Here is a tiny trained network, its code and every weight. The questions are about switching its units off for an input and a class, where a switched-off unit gives its printed mean instead of its output.

import numpy as np


def w(rows, s, z=0):
    codes = np.array(rows[::2]) - 128.0
    scale = np.full(codes.shape[1], s)
    scale[-1] = z or s
    return codes * scale


def f(y):
    return np.maximum(y, 0)


def log_softmax(a):
    a = a - a.max(-1, keepdims=True)
    return a - np.log(np.exp(a).sum(-1, keepdims=True))


def net(x, mask):
    res = np.array(x, float).reshape(1, 7) / 4 @ E
    y = f(res @ A[0][:, :-1].T + A[0][:, -1])
    res = res + np.where(mask, y, B[0][:, -1]) @ B[0][:, :-1]
    return log_softmax(res[-1] @ U[:, :-1].T + U[:, -1])


A, B = {}, {}
E = w([
[6,2,150,166,112,78,54,148],'x0',
[193,151,73,214,131,209,40,42],'x1',
[162,128,87,143,117,150,93,139],'x2',
[108,112,158,110,133,121,164,127],'x3',
[133,142,122,130,125,130,116,135],'x4',
[208,118,222,231,54,49,159,149],'x5',
[179,53,190,16,217,48,36,142],'x6',
],0.0075)
A[0] = w([
[176,83,189,185,151,187,94,25,137],'n0',
[32,46,153,191,105,80,80,82,72],'n1',
[32,214,101,65,136,180,56,60,64],'n2',
[242,90,181,65,243,61,82,104,71],'n3',
[28,165,156,3,146,190,141,108,95],'n4',
[197,101,242,134,49,44,167,151,53],'n5',
[229,240,226,31,157,190,162,78,129],'n6',
[142,142,229,154,76,98,117,88,3],'n7',
[100,98,183,64,112,122,236,247,164],'n8',
[133,37,233,95,137,149,46,122,137],'n9',
[166,170,218,200,60,90,81,119,52],'n10',
],0.0072,0.0048)
B[0] = w([
[35,96,39,156,144,99,79,249,208],'n0',
[98,153,73,76,17,84,227,103,226],'n1',
[190,105,197,110,79,172,58,133,210],'n2',
[225,254,217,186,127,140,182,86,254],'n3',
[163,74,193,101,154,182,132,155,235],'n4',
[172,42,90,71,166,226,114,175,218],'n5',
[106,127,26,129,105,17,134,170,250],'n6',
[171,123,146,73,129,168,71,113,162],'n7',
[103,88,150,226,176,85,69,114,253],'n8',
[162,169,126,176,92,69,140,126,237],'n9',
[177,101,164,16,149,224,78,97,200],'n10',
],0.0081,0.0079)
U = w([
[159,66,146,6,119,254,82,128,36],'0',
[125,198,161,223,46,171,202,77,255],'1',
[109,111,28,122,60,40,174,126,68],'2',
[97,83,84,170,126,105,68,176,152],'3',
[126,108,108,160,99,153,131,141,189],'4',
[130,96,95,153,106,137,132,101,199],'5',
],0.0071,0.0035)

Each question gives the input, the list of numbers given to net, and the class t.
The units are the neurons (one row each of A and B). Each row of codes is followed by its name. A weight is (code - 128) times the scale printed after its matrix; where a second scale follows, it is the last column's (A, B and U).
mask holds one flag per neuron, in row order. A switched-off neuron (its flag False) gives its mean, the last column of its row in B, instead of its output. The means were averaged over made-up inputs and are rounded, as every weight is.
A unit's drop is (log p(t) with every unit on - log p(t) with that unit switched off) / (log p(t) with every unit on - log p(t) with every unit switched off).
The circuit of an input: a set's keep is (log p(t) with only the set's units on - log p(t) with every unit switched off) / (log p(t) with every unit on - log p(t) with every unit switched off). Starting from all 11 units, units are removed one at a time, each time the one whose removal leaves the highest keep (on an exact tie, the one counted first), for as long as the keep stays at least 0.8.
units of the circuit, in order: the units of the circuit, biggest drop first
top k neurons: the k neurons with the biggest drops, biggest first
drop when u is switched off: that unit's drop, to one decimal
input [8,-3,4,-5,-7,-7,3], class 2: top 3 neurons -> [n1 n9 n10]
input [8,5,6,-3,1,-7,4], class 2: units of the circuit, in order -> [n1]
input [-3,-8,8,6,-2,-7,1], class 3: top 2 neurons -> [n8 n10]
input [-5,-8,-7,-4,-8,-5,-5], class 3: top 2 neurons -> [n8 n3]
input [7,7,-1,7,-6,2,4], class 2: top 2 neurons -> [n1 n0]
input [-6,-6,4,3,-2,6,-2], class 0: top 2 neurons -> [n5 n10]
input [-1,-5,1,-1,-7,5,7], class 1: top 4 neurons -> [n3 n9 n0 n4]
input [8,4,0,4,5,2,6], class 2: top 2 neurons -> [n1 n0]
input [8,4,0,-8,-4,7,5], class 2: top 4 neurons -> [n1 n9 n0 n4]
input [2,4,5,-3,3,3,5], class 1: top 2 neurons -> [n3 n6]
input [-7,-5,-6,6,6,-3,-5], class 2: top 2 neurons -> [n6 n3]
input [5,4,-2,8,5,2,3], class 2: units of the circuit, in order -> [n1 n4]
input [3,-5,-1,7,0,-3,7], class 1: units of the circuit, in order -> [n3 n9]
input [-7,-7,1,5,-4,2,-4], class 2: units of the circuit, in order -> [n6]
input [-3,1,0,-7,-2,6,1], class 0: units of the circuit, in order -> [n10 n5]
input [8,-6,-5,-4,3,0,8], class 1: units of the circuit, in order -> [n3 n9]
input [3,1,-2,-6,-1,-7,-7], class 0: units of the circuit, in order -> [n2 n9]
input [-4,-7,3,6,5,5,-1], class 3: units of the circuit, in order -> [n8 n3]
input [-4,-6,2,-5,-3,2,1], class 3: units of the circuit, in order -> [n1 n8]
input [-4,-8,-1,-3,-6,8,-2], class 0: units of the circuit, in order -> [n5]
input [-3,-8,5,7,4,-1,3], class 3: top 2 neurons -> [n8 n1]
input [0,8,-7,8,-7,4,2], class 3: drop when n0 is switched off -> 1.6
